Here is a tiny trained network, its code and every weight. The questions are about switching its units off for an input and a class, where a switched-off unit gives its printed mean instead of its output.

import numpy as np


def w(rows, s, z=0):
    codes = np.array(rows[::2]) - 128.0
    scale = np.full(codes.shape[1], s)
    scale[-1] = z or s
    return codes * scale


def norm(h):
    return h / np.sqrt((h * h).mean(-1, keepdims=True) + 1e-5)


def f(y):
    return y / 2 * (1 + np.tanh(0.7978845608 * (y + 0.044715 * y**3)))


def log_softmax(a):
    a = a - a.max(-1, keepdims=True)
    return a - np.log(np.exp(a).sum(-1, keepdims=True))


def net(x, mask):
    res = np.array(x, float).reshape(1, 6) / 4 @ E
    u = 0
    for l in range(3):
        y = f(norm(res) @ A[l][:, :-1].T + A[l][:, -1])
        res = res + np.where(mask[u : u + 4], y, B[l][:, -1]) @ B[l][:, :-1]
        u += 4
    return log_softmax(norm(res)[-1] @ U[:, :-1].T + U[:, -1])


A, B = {}, {}
E = w([
[200,82,137,199,110,54,121,141,228,125,134],'x0',
[152,200,246,155,140,208,39,50,158,252,104],'x1',
[116,94,129,254,108,108,181,175,119,117,79],'x2',
[82,129,161,153,126,155,164,114,69,204,155],'x3',
[212,215,72,54,164,41,124,115,161,228,109],'x4',
[178,170,184,157,183,184,132,151,161,116,73],'x5',
],0.0095)
A[0] = w([
[111,83,91,68,122,41,163,48,93,221,162,111],'0.n1',
[80,90,51,179,77,126,222,168,27,110,10,2],'0.n2',
[146,182,108,166,174,73,147,133,3,48,82,159],'0.n3',
[171,244,159,24,221,251,58,89,83,182,184,139],'0.n4',
],0.0064,0.0042)
B[0] = w([
[92,91,98,80,88,117,178,112,105,109,132,185],'0.n1',
[131,90,103,106,166,126,201,175,118,114,124,188],'0.n2',
[107,127,138,97,124,161,177,164,165,148,84,173],'0.n3',
[144,197,196,90,184,89,134,137,124,160,4,255],'0.n4',
],0.015,0.0078)
A[1] = w([
[144,80,59,47,102,68,150,85,160,205,170,32],'1.n1',
[168,110,146,192,124,117,70,208,114,138,111,48],'1.n2',
[166,228,86,144,116,24,145,165,177,164,103,253],'1.n3',
[174,102,44,77,142,150,62,126,130,65,254,71],'1.n4',
],0.0079,0.0039)
B[1] = w([
[70,99,74,117,59,26,134,157,83,115,133,173],'1.n1',
[135,66,185,114,119,150,171,162,152,226,114,137],'1.n2',
[236,160,96,106,121,147,163,187,151,181,108,254],'1.n3',
[97,152,57,134,5,152,149,120,187,45,150,150],'1.n4',
],0.013,0.0085)
A[2] = w([
[111,199,255,30,225,200,35,67,53,126,118,3],'2.n1',
[132,56,98,92,113,179,110,128,189,2,181,190],'2.n2',
[194,129,115,76,71,114,187,179,30,165,40,81],'2.n3',
[44,46,141,161,101,178,164,223,73,89,121,148],'2.n4',
],0.0068,0.0045)
B[2] = w([
[221,162,145,85,238,92,73,145,164,160,52,206],'2.n1',
[165,112,98,140,154,145,26,99,66,100,122,193],'2.n2',
[134,69,246,129,145,110,68,42,190,98,175,254],'2.n3',
[133,89,146,123,109,199,191,187,68,109,166,222],'2.n4',
],0.011,0.0081)
U = w([
[102,114,229,226,55,193,119,81,168,217,210,98],'0',
[61,31,124,134,75,201,212,152,19,63,160,218],'1',
[34,140,119,196,212,117,77,19,184,125,173,1],'2',
[115,81,118,133,203,145,152,175,168,81,105,43],'3',
[170,135,33,36,51,39,98,81,190,148,220,135],'4',
[15,121,164,36,176,64,84,28,112,163,118,60],'5',
[163,86,81,149,84,182,44,72,177,42,164,43],'6',
[237,221,227,78,213,123,92,157,202,209,11,237],'7',
],0.011,0.0071)

Each question gives the input, the list of numbers given to net, and the class t.
The units are the neurons (one row each of A and B). Each row of codes is followed by its name. A weight is (code - 128) times the scale printed after its matrix; where a second scale follows, it is the last column's (A, B and U).
mask holds one flag per neuron, layer by layer. A switched-off neuron (its flag False) gives its mean, the last column of its row in B, instead of its output. The means were averaged over made-up inputs and are rounded, as every weight is.
A unit's drop is (log p(t) with every unit on - log p(t) with that unit switched off) / (log p(t) with every unit on - log p(t) with every unit switched off).
The circuit of an input: a set's keep is (log p(t) with only the set's units on - log p(t) with every unit switched off) / (log p(t) with every unit on - log p(t) with every unit switched off). Starting from all 12 units, units are removed one at a time, each time the one whose removal leaves the highest keep (on an exact tie, the one counted first), for as long as the keep stays at least 0.8.
units of the circuit, in order: the units of the circuit, biggest drop first
top k neurons: the k neurons with the biggest drops, biggest first
top k neurons in layer l: the k neurons of layer l with the biggest drops, biggest first
drop of u: that unit's drop, to one decimal
input [-6,3,-5,1,-7,-6], class 7: units of the circuit, in order	(2.n1)
input [-7,-1,-3,0,-7,-2], class 7: units of the circuit, in order	(2.n1 0.n1)
input [-6,-6,-8,-8,1,-8], class 1: units of the circuit, in order	(2.n1 0.n1)
input [-3,-7,-7,-8,-4,4], class 1: top 2 neurons	(0.n4 2.n3)
input [2,-2,-3,-3,-6,1], class 6: top 4 neurons	(0.n4 2.n2 1.n4 0.n2)
input [7,6,5,-2,-2,-6], class 0: top 2 neurons	(0.n4 2.n1)
input [3,2,7,7,0,4], class 0: top 2 neurons	(0.n4 2.n1)
input [-1,-4,-6,2,2,0], class 5: units of the circuit, in order	(0.n1 2.n3)
input [-2,-7,7,-1,4,1], class 1: top 2 neurons in layer 2	(2.n1 2.n4)
input [-7,1,-3,-2,-3,-8], class 7: top 2 neurons in layer 1	(1.n1 1.n4)
input [6,3,-2,0,-7,0], class 0: top 2 neurons in layer 1	(1.n1 1.n2)
input [1,-4,-6,-6,-5,-3], class 6: units of the circuit, in order	(2.n2 1.n4)
input [-4,0,0,-3,5,-5], class 4: top 3 neurons	(0.n1 1.n1 2.n1)
input [5,5,1,0,-5,-6], class 0: units of the circuit, in order	(0.n4)
input [1,4,4,-2,-7,8], class 1: top 2 neurons in layer 2	(2.n3 2.n4)
input [-4,-6,-3,-7,8,0], class 4: top 2 neurons	(0.n4 1.n1)
input [2,-2,-2,8,-4,5], class 1: drop of 0.n2	0.0
input [-6,0,7,4,1,1], class 1: drop of 0.n4	0.1
input [4,-3,-6,-7,-5,3], class 6: drop of 0.n4	0.4
input [-6,4,-2,0,-7,-6], class 7: units of the circuit, in order	(2.n1)
